Here is a tiny trained network, its code and every weight. The questions are about switching its units off for an input and a class, where a switched-off unit gives its printed mean instead of its output.

import numpy as np


def w(rows, s, z=0):
    codes = np.array(rows[::2]) - 128.0
    scale = np.full(codes.shape[1], s)
    scale[-1] = z or s
    return codes * scale


def f(y):
    return y / 2 * (1 + np.tanh(0.7978845608 * (y + 0.044715 * y**3)))


def log_softmax(a):
    a = a - a.max(-1, keepdims=True)
    return a - np.log(np.exp(a).sum(-1, keepdims=True))


def net(x, mask):
    res = np.array(x, float).reshape(1, 3) / 4 @ E
    y = f(res @ A[0][:, :-1].T + A[0][:, -1])
    res = res + np.where(mask, y, B[0][:, -1]) @ B[0][:, :-1]
    return log_softmax(res[-1] @ U[:, :-1].T + U[:, -1])


A, B = {}, {}
E = w([
[54,16,14,167],'x0',
[197,165,23,4],'x1',
[168,252,39,250],'x2',
],0.004)
A[0] = w([
[113,102,150,92,109],'N1',
[122,77,165,76,119],'N2',
[106,100,196,210,13],'N3',
[162,188,202,109,35],'N4',
[117,95,153,90,109],'N5',
[139,177,94,177,87],'N6',
[103,63,67,153,8],'N7',
[149,209,61,217,105],'N8',
[83,39,38,164,25],'N9',
[124,51,189,50,123],'N10',
[115,100,189,203,19],'N11',
[120,126,119,126,33],'N12',
[151,175,181,110,5],'N13',
[101,105,196,207,38],'N14',
[163,164,26,6,35],'N15',
[130,181,94,172,90],'N16',
[133,120,126,134,112],'N17',
[126,222,213,91,22],'N18',
[114,96,154,87,123],'N19',
[137,158,157,118,3],'N20',
[136,93,121,156,35],'N21',
],0.014,0.0012)
B[0] = w([
[109,108,138,146,156],'N1',
[93,117,138,181,191],'N2',
[98,162,133,47,200],'N3',
[188,103,81,134,190],'N4',
[107,104,140,149,162],'N5',
[95,108,148,166,184],'N6',
[196,122,111,140,176],'N7',
[63,93,154,209,255],'N8',
[237,119,89,157,218],'N9',
[72,114,143,217,240],'N10',
[100,156,126,60,188],'N11',
[139,141,133,134,120],'N12',
[179,126,113,140,162],'N13',
[109,167,148,50,202],'N14',
[88,181,148,3,237],'N15',
[97,107,150,163,181],'N16',
[132,126,132,126,127],'N17',
[214,113,90,148,206],'N18',
[106,118,137,160,166],'N19',
[149,124,112,130,134],'N20',
[146,121,125,112,131],'N21',
],0.038,0.0061)
U = w([
[46,77,175,204,254],'0',
[97,194,145,2,61],'1',
[252,100,62,138,75],'2',
],0.0071,0.00092)

Each question gives the input, the list of numbers given to net, and the class t.
The units are the neurons (one row each of A and B). Each row of codes is followed by its name. A weight is (code - 128) times the scale printed after its matrix; where a second scale follows, it is the last column's (A, B and U).
mask holds one flag per neuron, in row order. A switched-off neuron (its flag False) gives its mean, the last column of its row in B, instead of its output. The means were averaged over made-up inputs and are rounded, as every weight is.
A unit's drop is (log p(t) with every unit on - log p(t) with that unit switched off) / (log p(t) with every unit on - log p(t) with every unit switched off).
most important unit: the unit with the biggest drop
top k neurons: the k neurons with the biggest drops, biggest first
drop of u: that unit's drop, to one decimal
input [7,4,6], class 2: most important unit	N9
input [-5,-4,-4], class 2: top 4 neurons	(N8 N18 N15 N4)
input [6,3,5], class 2: top 2 neurons	(N9 N10)
input [-5,0,-4], class 2: top 2 neurons	(N8 N18)
input [7,-6,0], class 2: top 2 neurons	(N9 N15)
input [6,-5,-4], class 2: top 4 neurons	(N9 N15 N7 N8)
input [-3,8,7], class 1: top 3 neurons	(N15 N10 N2)
input [-5,6,0], class 1: top 2 neurons	(N15 N9)
input [8,8,1], class 1: top 2 neurons	(N15 N18)
input [-5,4,-4], class 2: top 2 neurons	(N8 N18)
input [3,7,-3], class 1: drop of N15	0.9
input [4,5,2], class 1: drop of N15	1.4
input [8,-7,5], class 2: drop of N7	0.5
input [-5,-5,0], class 1: drop of N11	0.2
input [3,-4,-2], class 1: most important unit	N8
